Here is a tiny trained network, its code and every weight. The questions are about switching its units off for an input and a target symbol, where a switched-off unit gives its printed mean instead of its output.

import numpy as np


def w(rows, s, z=0):
    codes = np.array(rows[::2]) - 128.0
    scale = np.full(codes.shape[1], s)
    scale[-1] = z or s
    return codes * scale


def norm(h):
    return h / np.sqrt((h * h).mean(-1, keepdims=True) + 1e-5)


def f(y):
    return np.maximum(y, 0)


def softmax(a):
    e = np.exp(a - a.max(-1, keepdims=True))
    return e / e.sum(-1, keepdims=True)


def log_softmax(a):
    a = a - a.max(-1, keepdims=True)
    return a - np.log(np.exp(a).sum(-1, keepdims=True))


def net(x, mask):
    ids = ['δηλμξπ'.index(c) for c in x.split()]
    T = len(ids)
    res = E[ids] + P[:T]
    u = 0
    for l in range(2):
        q, k, v = (norm(res) @ M[l].T for M in (Q, K, V))
        z = softmax(np.where(np.tri(T) > 0, q @ k.T / 2**0.5, -1e9)) @ v
        res = res + np.where(mask[u], z, O[l][:, -1]) @ O[l][:, :-1]
        u += 1
        y = f(norm(res) @ A[l][:, :-1].T + A[l][:, -1])
        res = res + np.where(mask[u : u + 12], y, B[l][:, -1]) @ B[l][:, :-1]
        u += 12
    return log_softmax(norm(res)[-1] @ U[:, :-1].T + U[:, -1])


Q, K, V, O, A, B = {}, {}, {}, {}, {}, {}
E = w([
[107,180,96,178],'δ',
[115,204,89,170],'η',
[181,130,229,201],'λ',
[161,5,201,71],'μ',
[95,160,69,180],'ξ',
[152,13,132,218],'π',
],0.021)
P = w([
[31,36,171,254],'0',
[62,82,126,232],'1',
[91,107,118,214],'2',
[105,124,119,186],'3',
[113,139,121,157],'4',
[118,154,120,134],'5',
[130,166,123,112],'6',
[139,177,122,92],'7',
[143,184,115,70],'8',
[153,184,107,50],'9',
[156,198,114,53],'10',
],0.012)
Q[0] = w([
[254,60,167,108],'0.h0',
[135,220,161,246],'0.h0',
],0.0049)
K[0] = w([
[149,25,131,254],'0.h0',
[166,159,169,77],'0.h0',
],0.0088)
V[0] = w([
[190,106,226,226],'0.h0',
[68,37,2,148],'0.h0',
],0.007)
O[0] = w([
[136,209,77,180,254],'0.h0',
[8,225,155,90,234],'0.h0',
],0.012,0.0036)
A[0] = w([
[95,138,161,108,27],'0.n0',
[67,67,62,125,201],'0.n1',
[127,89,183,42,175],'0.n2',
[125,67,202,155,115],'0.n3',
[175,7,33,132,89],'0.n4',
[120,116,55,248,101],'0.n5',
[161,160,164,41,144],'0.n6',
[156,89,161,139,139],'0.n7',
[118,160,105,218,133],'0.n8',
[141,202,176,140,113],'0.n9',
[92,168,165,100,49],'0.n10',
[210,129,162,68,253],'0.n11',
],0.013,0.005)
B[0] = w([
[126,150,81,179,130],'0.n0',
[215,181,151,93,181],'0.n1',
[214,3,116,203,145],'0.n2',
[10,88,235,184,151],'0.n3',
[39,15,199,99,136],'0.n4',
[207,173,176,106,247],'0.n5',
[127,109,166,153,141],'0.n6',
[85,117,123,113,144],'0.n7',
[141,146,147,68,254],'0.n8',
[30,106,145,72,182],'0.n9',
[58,130,93,117,139],'0.n10',
[255,153,137,85,153],'0.n11',
],0.0075,0.012)
Q[1] = w([
[104,131,97,24],'1.h0',
[99,7,161,156],'1.h0',
],0.011)
K[1] = w([
[37,136,79,8],'1.h0',
[23,127,91,234],'1.h0',
],0.012)
V[1] = w([
[76,191,33,131],'1.h0',
[47,152,254,145],'1.h0',
],0.0093)
O[1] = w([
[193,133,188,211,160],'1.h0',
[165,5,73,72,254],'1.h0',
],0.013,0.0075)
A[1] = w([
[143,149,44,127,118],'1.n0',
[204,111,99,87,70],'1.n1',
[162,145,90,129,111],'1.n2',
[92,181,79,97,190],'1.n3',
[116,89,125,36,3],'1.n4',
[122,50,193,104,81],'1.n5',
[175,138,97,129,62],'1.n6',
[12,177,148,148,162],'1.n7',
[140,135,140,129,125],'1.n8',
[152,119,113,135,117],'1.n9',
[87,189,135,111,69],'1.n10',
[1,126,57,74,221],'1.n11',
],0.019,0.0051)
B[1] = w([
[140,67,143,105,188],'1.n0',
[159,179,35,146,230],'1.n1',
[128,124,156,91,197],'1.n2',
[81,40,129,132,254],'1.n3',
[154,126,132,188,199],'1.n4',
[55,46,182,165,246],'1.n5',
[135,173,138,97,176],'1.n6',
[76,156,10,140,191],'1.n7',
[148,123,104,138,168],'1.n8',
[144,146,104,118,145],'1.n9',
[112,89,94,183,224],'1.n10',
[151,101,232,140,157],'1.n11',
],0.013,0.0072)
U = w([
[54,65,219,123,221],'δ',
[196,77,110,233,2],'η',
[156,101,68,33,79],'λ',
[114,197,186,107,224],'μ',
[49,112,114,79,100],'ξ',
[2,164,61,194,90],'π',
],0.0086,0.0045)

Each question gives the input, a string of symbols that net reads in full, and the target symbol t.
The units are the heads (2 rows each of Q, K, V and O) and the neurons (one row each of A and B). Each row of codes is followed by its name. A weight is (code - 128) times the scale printed after its matrix; where a second scale follows, it is the last column's (O, A, B and U).
mask holds one flag per unit, layer by layer, with each layer's heads first. A switched-off unit (its flag False) gives its mean, the last column of its rows in O or B, instead of its output. The means were averaged over made-up inputs and are rounded, as every weight is.
A unit's drop is (log p(t) with every unit on - log p(t) with that unit switched off) / (log p(t) with every unit on - log p(t) with every unit switched off).
The circuit of an input: a set's keep is (log p(t) with only the set's units on - log p(t) with every unit switched off) / (log p(t) with every unit on - log p(t) with every unit switched off). Starting from the 12 units with the biggest drops (on a tie, the unit counted first), units are removed one at a time, each time the one whose removal leaves the highest keep (on an exact tie, the one counted first), for as long as the keep stays at least 0.8.
units of the circuit, in order: the units of the circuit, biggest drop first
top k neurons: the k neurons with the biggest drops, biggest first
top k neurons in layer l: the k neurons of layer l with the biggest drops, biggest first
input λ ξ λ η ξ δ λ δ, target λ: top 2 neurons in layer 0 : 0.n11; 0.n3
input π η η η ξ η ξ ξ δ η, target η: units of the circuit, in order : 0.h0; 1.h0; 0.n8
input μ λ λ λ η η ξ ξ π μ, target η: top 3 neurons : 0.n11; 1.n1; 1.n4
input η λ ξ π ξ λ μ π ξ ξ π, target λ: units of the circuit, in order : 0.h0; 0.n5; 1.h0
input π ξ δ δ ξ, target η: units of the circuit, in order : 1.h0; 1.n7
input η ξ ξ η ξ η μ μ π η, target δ: units of the circuit, in order : 0.n5; 1.n11
input ξ λ δ δ π δ λ μ ξ η η, target μ: units of the circuit, in order : 0.h0; 0.n2; 1.h0
input ξ λ δ δ, target η: units of the circuit, in order : 1.n5; 0.n5; 1.n7
input ξ η π ξ ξ λ ξ δ η, target η: top 3 neurons in layer 0 : 0.n3; 0.n5; 0.n2
input δ ξ μ ξ λ ξ λ ξ ξ μ, target η: top 2 neurons : 0.n11; 0.n2
input ξ ξ η δ, target μ: top 2 neurons : 1.n5; 1.n3
input η π ξ π η η ξ λ μ μ ξ, target δ: units of the circuit, in order : 1.n11
input ξ λ λ ξ, target λ: top 2 neurons : 0.n5; 1.n5
input λ λ ξ λ π δ, target δ: top neuron in layer 1 : 1.n3
input δ ξ π μ ξ η ξ π η δ, target μ: top 2 neurons : 0.n3; 1.n3
input η η η λ δ λ ξ ξ δ ξ η, target π: top 3 neurons : 0.n5; 0.n1; 0.n9
input ξ λ π ξ η μ ξ λ, target η: top 4 neurons : 1.n4; 0.n11; 0.n9; 1.n1
input ξ λ π δ, target δ: top 2 neurons : 1.n11; 0.n1
input λ ξ ξ λ π η, target δ: top 4 neurons : 0.n1; 0.n5; 1.n11; 1.n3
input π μ λ η, target λ: top 3 neurons : 0.n3; 0.n5; 1.n5
input ξ η η, target μ: top neuron : 1.n5
input ξ μ λ λ ξ, target λ: top 2 neurons : 0.n5; 0.n3
input η π ξ, target δ: top 2 neurons : 0.n5; 1.n11
input ξ λ ξ μ ξ ξ μ η ξ η, target π: top 2 neurons in layer 0 : 0.n5; 0.n2
input δ ξ λ δ, target λ: top 2 neurons in layer 0 : 0.n3; 0.n5
input ξ ξ η π μ π λ η, target λ: top 2 neurons in layer 1 : 1.n5; 1.n1
